Each row has a name. Each piece below is followed by the name of the row it came from, unless a question asks for something else. Each question is about the rows just above it. Places in a row count from 1.

K827: [ 84 119  85  63 135 124 114]
K348: [135 135  63 124 124 116 115]
K327: [115 124  71  83 124 115 115]
K374: [120 112 126  88 105  71  83]
K620: [172 144 136 139 138  81  67]
Row and place where [135 135  63 124 124 116] starts: => K348, 1
Times [136] occurs in K348: => 0
How many times does K327 hold [114]? => 0
Which row holds [ 88 105  71  83]? => K374

K492: [136 126 125 133 151 139 155 149 150 133 118 128 132 163 165 130 173 138
 167 154 125 130 140]
K225: [132 150 162 136 117 160 132 183 111 134 167 156 163 106 112 168 118 125
  99 110 175 152 167]
K917: [146 111 109 111 153 148 141 120 125 148 136  91 146 122 136 117 127 112
 121 120 152  98 111]
K341: [151 115 115 115 161 177 173 165 132 155 140 103 122 131 125 127 141 115
 138 136 172 105 139]
K984: [139 110 105 112 145 123 122  87 125 139 126  87 125 122 131 109 120 112
 121 118 129  95  92]
K165: [129 106 100 106 139 167 166 158 132 145 122 106 159 112 114  93  95 114
 139 138 160  98 137]
find: [132 183 111 134 167] => K225
Count the entries of [136 126 125 133 151 139 155]: => 7
[125 122 131] begins in row and place => K984, 13
key -> tag
[111] -> K657
[87] -> K802
[120] -> K918
[119] -> K445
[112] -> K542
[86] -> K168
The tag of K917, keyed by place 8: => K918

K852: [112 134 120 132 139 157 101 120 132 127 103 152  96 137 159 166  97 152
 113 146 114 141 123 148 118 140 110 136 106 140 146 147 131 103  77 114
 174 169 133  98 151 126 112 143 110 141 153 108 119 147 146 103 110 111
 133]
K950: [133 145 127 132 158 144  80 127 115 128 101 120 100 125 163 132  89 147
 119 128 122  99 141 132 130 154 145 121 119 136 154 161 123 122  78 139
 166 148 153 126 131  97 160 127 125 141 115 124 101 123 110 128  96 128
 132]
K389: [136 146 124 125 137 135  85 118 141 107 148 110 132 140 137 153 129 139
 174 131 118 146  97 126 131 155 128 158 147 118 111 163 118 116 115 117
 159 169 139 105 130 113 142 149 114 142 122 121 108 142 157 125 162 106
 164]
K743: [134 120 132 139 157 101 120 132 126 103 152 120 100 125 163 132  89 147
 119 128 122  99 141 132 130 154 145 121 119 136 154 161 148  78 153 126
 139 166 123 122 155 147 118 130 116 129 133  98 125 129 131 110 134  86
 132]
K857: [108 144 135 152 132 158 100 104 134 132 107 147  95 124 121 162 125 153
 128 147 114 146 112 149 140 120 110 155  92 139 138 144 136 115  64 116
 163 170 131 122 136 120 128 154 110 142 134 122 104 130 123 124 119 121
 137]
K622: [115 135 118 129 141 155  99 122 132 124 105 151  98 138 162 166  95 150
 116 145 114 140 123 147 117 143 113 135 110 139 145 150 129 103  81 115
 174 168 134  96 152 126 112 141 110 142 152 107 119 148 149 102 112 109
 134]
find: [157 125 162 106] => K389
How many times does K622 hold [135]? => 2
[123 122  78 139 166 148 153 126] is in which row? => K950
Row and place where [134 120 132 139 157 101 120 132 127 103 152] starts: => K852, 2
Number of entries in [136 146 124 125 137 135  85 118 141 107 148 110 132 140 137 153 129 139
 174 131 118 146  97 126]: => 24

K194: [175 105 112 134  95 109  80 110 100 128]
K510: [167 133 109  93 111 174  86 134 128 110]
K355: [167 133 109  93 111 174  86 100 128 110]
K575: [168  98 124 158 101  76  98 158  77 122]
K940: [168 127 116 116 115 146  85 141 115 115]
Where does [100 128 110] start? Give its row and place. => K355, 8
[168 127] begins in row and place => K940, 1
tags:
[121] -> K666
[115] -> K718
[110] -> K331
[128] -> K255
[158] -> K239
[122] -> K329
[127] -> K252
[157] -> K873
Join K575 by its entry at place 10: => K329

